Below are the code and all the weights of a small trained network. Each question names an input and a class and asks about switching units off, where a switched-off unit gives its printed mean instead of its output.

import numpy as np


def w(rows, s, z=0):
    codes = np.array(rows[::2]) - 128.0
    scale = np.full(codes.shape[1], s)
    scale[-1] = z or s
    return codes * scale


def f(y):
    return np.maximum(y, 0)


def log_softmax(a):
    a = a - a.max(-1, keepdims=True)
    return a - np.log(np.exp(a).sum(-1, keepdims=True))


def net(x, mask):
    res = np.array(x, float).reshape(1, 5) / 4 @ E
    y = f(res @ A[0][:, :-1].T + A[0][:, -1])
    res = res + np.where(mask, y, B[0][:, -1]) @ B[0][:, :-1]
    return log_softmax(res[-1] @ U[:, :-1].T + U[:, -1])


A, B = {}, {}
E = w([
[67,96,184,53,183],'x0',
[170,105,164,48,183],'x1',
[1,155,61,75,62],'x2',
[127,197,219,130,97],'x3',
[100,242,132,147,178],'x4',
],0.0063)
A[0] = w([
[115,91,132,153,176,121],'n0',
[142,220,211,162,147,230],'n1',
[158,120,78,139,111,213],'n2',
[10,118,126,186,95,133],'n3',
[44,225,100,70,210,190],'n4',
[153,75,120,197,104,179],'n5',
[108,47,79,106,168,143],'n6',
[135,42,219,65,159,252],'n7',
[84,138,117,157,81,161],'n8',
[226,141,145,161,151,161],'n9',
[71,119,157,28,37,221],'n10',
[170,139,80,163,108,147],'n11',
[100,108,68,133,54,152],'n12',
[160,92,144,130,198,157],'n13',
[110,138,67,129,191,236],'n14',
[94,152,129,86,131,244],'n15',
[92,127,91,154,58,144],'n16',
],0.012,0.0025)
B[0] = w([
[150,172,113,121,133,155],'n0',
[41,155,138,238,77,254],'n1',
[191,115,116,120,117,181],'n2',
[51,192,157,67,189,234],'n3',
[163,118,249,136,93,253],'n4',
[182,172,151,119,141,191],'n5',
[141,124,33,168,150,195],'n6',
[180,138,150,170,254,248],'n7',
[106,163,97,86,134,202],'n8',
[138,120,211,147,83,223],'n9',
[89,30,200,88,103,252],'n10',
[185,124,144,150,117,183],'n11',
[141,103,64,62,125,218],'n12',
[131,197,138,100,174,194],'n13',
[187,145,152,76,101,188],'n14',
[142,101,169,127,111,196],'n15',
[139,148,73,71,117,214],'n16',
],0.023,0.0076)
U = w([
[157,210,35,106,194,85],'0',
[74,112,119,2,97,171],'1',
[14,139,135,193,29,34],'2',
[129,21,85,152,180,96],'3',
[149,137,125,136,122,2],'4',
[173,122,254,178,128,197],'5',
[190,109,48,126,39,170],'6',
],0.006,0.0019)

Each question gives the input, the list of numbers given to net, and the class t.
The units are the neurons (one row each of A and B). Each row of codes is followed by its name. A weight is (code - 128) times the scale printed after its matrix; where a second scale follows, it is the last column's (A, B and U).
mask holds one flag per neuron, in row order. A switched-off neuron (its flag False) gives its mean, the last column of its row in B, instead of its output. The means were averaged over made-up inputs and are rounded, as every weight is.
A unit's drop is (log p(t) with every unit on - log p(t) with that unit switched off) / (log p(t) with every unit on - log p(t) with every unit switched off).
The circuit of an input: a set's keep is (log p(t) with only the set's units on - log p(t) with every unit switched off) / (log p(t) with every unit on - log p(t) with every unit switched off). Starting from the 12 units with the biggest drops (on a tie, the unit counted first), units are removed one at a time, each time the one whose removal leaves the highest keep (on an exact tie, the one counted first), for as long as the keep stays at least 0.8.
units of the circuit, in order: the units of the circuit, biggest drop first
most important unit: the unit with the biggest drop
k most important neurons: the k neurons with the biggest drops, biggest first
drop when u is switched off: that unit's drop, to one decimal
input [-8,7,7,-2,-2], class 6: most important unit	n3
input [8,-3,-8,-3,-5], class 0: units of the circuit, in order	[n4, n10]
input [-4,-3,2,-5,5], class 1: units of the circuit, in order	[n7, n1]
input [0,3,-1,-7,2], class 0: units of the circuit, in order	[n10, n6]
input [-8,5,0,7,-1], class 2: units of the circuit, in order	[n7, n1]
input [8,7,-4,-1,-8], class 0: 3 most important neurons	[n6, n13, n4]
input [-4,6,-3,-5,-5], class 0: units of the circuit, in order	[n4, n10]
input [-3,-8,-5,-6,0], class 6: units of the circuit, in order	[n7, n4, n2]
input [-2,-5,1,-2,-8], class 1: 2 most important neurons	[n7, n12]
input [1,-1,2,-7,1], class 0: units of the circuit, in order	[n10, n6]
input [0,-1,-5,4,2], class 2: units of the circuit, in order	[n1, n4]
input [1,0,3,6,0], class 2: 2 most important neurons	[n7, n1]
input [8,1,0,2,-8], class 3: 2 most important neurons	[n4, n6]
input [-5,-4,0,5,6], class 2: units of the circuit, in order	[n1]
input [3,-3,5,6,1], class 1: 2 most important neurons	[n3, n7]
input [-6,-5,2,-8,8], class 1: 2 most important neurons	[n7, n3]
input [-5,-8,2,3,-3], class 1: 2 most important neurons	[n7, n6]
input [-5,-1,1,0,-5], class 6: 2 most important neurons	[n7, n3]
input [0,-6,-7,6,-1], class 2: 3 most important neurons	[n1, n4, n7]
input [5,-5,1,-8,-8], class 0: most important unit	n6
input [-4,3,-2,-6,-3], class 0: 3 most important neurons	[n4, n10, n6]
input [6,-2,-1,-1,-7], class 3: 2 most important neurons	[n4, n6]
input [0,-2,7,-7,-5], class 1: drop when n10 is switched off	0.2
input [-6,4,2,5,5], class 2: drop when n7 is switched off	0.3
input [-8,2,-5,7,3], class 2: drop when n7 is switched off	0.2
